Here is a tiny trained network, its code and every weight. The questions are about switching its units off for an input and a class, where a switched-off unit gives its printed mean instead of its output.

import numpy as np


def w(rows, s, z=0):
    codes = np.array(rows[::2]) - 128.0
    scale = np.full(codes.shape[1], s)
    scale[-1] = z or s
    return codes * scale


def f(y):
    return np.maximum(y, 0)


def log_softmax(a):
    a = a - a.max(-1, keepdims=True)
    return a - np.log(np.exp(a).sum(-1, keepdims=True))


def net(x, mask):
    res = np.array(x, float).reshape(1, 8) / 4 @ E
    y = f(res @ A[0][:, :-1].T + A[0][:, -1])
    res = res + np.where(mask, y, B[0][:, -1]) @ B[0][:, :-1]
    return log_softmax(res[-1] @ U[:, :-1].T + U[:, -1])


A, B = {}, {}
E = w([
[134,139,141,137,116],'x0',
[128,130,131,127,126],'x1',
[188,107,66,145,236],'x2',
[115,222,117,3,176],'x3',
[126,128,132,132,132],'x4',
[50,217,11,218,104],'x5',
[121,124,125,121,136],'x6',
[150,168,163,165,140],'x7',
],0.0058)
A[0] = w([
[135,55,144,237,117,110],'neuron 1',
[201,114,101,144,214,166],'neuron 2',
[204,156,172,115,90,255],'neuron 3',
[139,3,97,228,81,77],'neuron 4',
[101,194,121,76,165,206],'neuron 5',
[155,46,143,178,113,89],'neuron 6',
[66,55,56,54,100,160],'neuron 7',
[240,79,221,52,126,53],'neuron 8',
[86,157,63,193,102,61],'neuron 9',
[88,188,69,27,158,80],'neuron 10',
[61,218,4,211,120,48],'neuron 11',
[145,110,93,130,232,199],'neuron 12',
[142,98,122,252,84,90],'neuron 13',
[47,153,191,111,50,233],'neuron 14',
[132,217,120,63,166,66],'neuron 15',
[200,114,80,134,174,134],'neuron 16',
[113,14,108,221,91,95],'neuron 17',
[231,122,73,163,182,171],'neuron 18',
[34,233,3,185,114,72],'neuron 19',
[156,119,95,147,188,217],'neuron 20',
],0.0063,0.0043)
B[0] = w([
[216,216,122,71,128,211],'neuron 1',
[69,144,139,203,77,224],'neuron 2',
[97,73,100,160,101,255],'neuron 3',
[159,206,147,82,144,216],'neuron 4',
[201,158,123,134,92,218],'neuron 5',
[129,236,191,88,187,181],'neuron 6',
[213,101,108,166,60,186],'neuron 7',
[7,66,227,109,241,240],'neuron 8',
[117,104,175,101,196,180],'neuron 9',
[218,190,171,76,107,186],'neuron 10',
[111,32,231,113,244,229],'neuron 11',
[106,135,95,191,81,234],'neuron 12',
[177,157,165,81,143,203],'neuron 13',
[60,118,28,230,21,246],'neuron 14',
[229,213,153,68,113,171],'neuron 15',
[58,144,105,168,116,189],'neuron 16',
[202,255,144,46,142,212],'neuron 17',
[58,159,99,184,85,227],'neuron 18',
[121,18,217,92,221,240],'neuron 19',
[94,144,64,216,81,229],'neuron 20',
],0.0055,0.0047)
U = w([
[71,27,226,58,248,33],'0',
[249,255,149,26,135,30],'1',
[152,99,106,144,92,252],'2',
[111,124,105,131,102,204],'3',
[32,149,74,183,77,95],'4',
[100,147,107,105,113,163],'5',
[115,123,109,116,114,134],'6',
[153,107,90,115,100,121],'7',
],0.0079,0.0039)

Each question gives the input, the list of numbers given to net, and the class t.
The units are the neurons (one row each of A and B). Each row of codes is followed by its name. A weight is (code - 128) times the scale printed after its matrix; where a second scale follows, it is the last column's (A, B and U).
mask holds one flag per neuron, in row order. A switched-off neuron (its flag False) gives its mean, the last column of its row in B, instead of its output. The means were averaged over made-up inputs and are rounded, as every weight is.
A unit's drop is (log p(t) with every unit on - log p(t) with that unit switched off) / (log p(t) with every unit on - log p(t) with every unit switched off).
The circuit of an input: a set's keep is (log p(t) with only the set's units on - log p(t) with every unit switched off) / (log p(t) with every unit on - log p(t) with every unit switched off). Starting from the 12 units with the biggest drops (on a tie, the unit counted first), units are removed one at a time, each time the one whose removal leaves the highest keep (on an exact tie, the one counted first), for as long as the keep stays at least 0.8.
circuit, biggest first: the units of the circuit, biggest drop first
most important unit: the unit with the biggest drop
top k neurons: the k neurons with the biggest drops, biggest first
drop when u is switched off: that unit's drop, to one decimal
input [4,1,-1,2,-4,6,-4,-5], class 0: circuit, biggest first : (neuron 19; neuron 11)
input [-3,-1,-8,-2,1,-6,-4,4], class 4: most important unit : neuron 14
input [2,-7,6,0,3,7,5,7], class 0: circuit, biggest first : (neuron 11; neuron 19)
input [1,-3,3,4,0,6,-5,-2], class 0: top 2 neurons : (neuron 19; neuron 11)
input [4,1,-5,8,-3,2,4,-8], class 1: top 3 neurons : (neuron 10; neuron 15; neuron 5)
input [-2,6,2,-8,-2,8,8,6], class 0: top 3 neurons : (neuron 11; neuron 19; neuron 9)
input [2,-6,5,-8,2,-4,7,-2], class 1: top 4 neurons : (neuron 17; neuron 1; neuron 4; neuron 6)
input [-8,-1,6,-7,-1,8,5,-2], class 0: top 2 neurons : (neuron 11; neuron 19)
input [-6,1,7,-5,5,-3,4,4], class 4: top 2 neurons : (neuron 18; neuron 2)
input [-7,2,0,-8,-2,1,4,4], class 1: drop when neuron 4 is switched off : 0.1
input [3,5,-7,4,-8,8,2,-7], class 0: drop when neuron 19 is switched off : 0.7
input [4,3,1,-2,5,7,6,2], class 0: drop when neuron 19 is switched off : 0.3
input [0,7,-7,7,-4,8,6,6], class 0: drop when neuron 11 is switched off : 0.5
input [7,7,-7,3,-8,8,6,6], class 0: most important unit : neuron 19
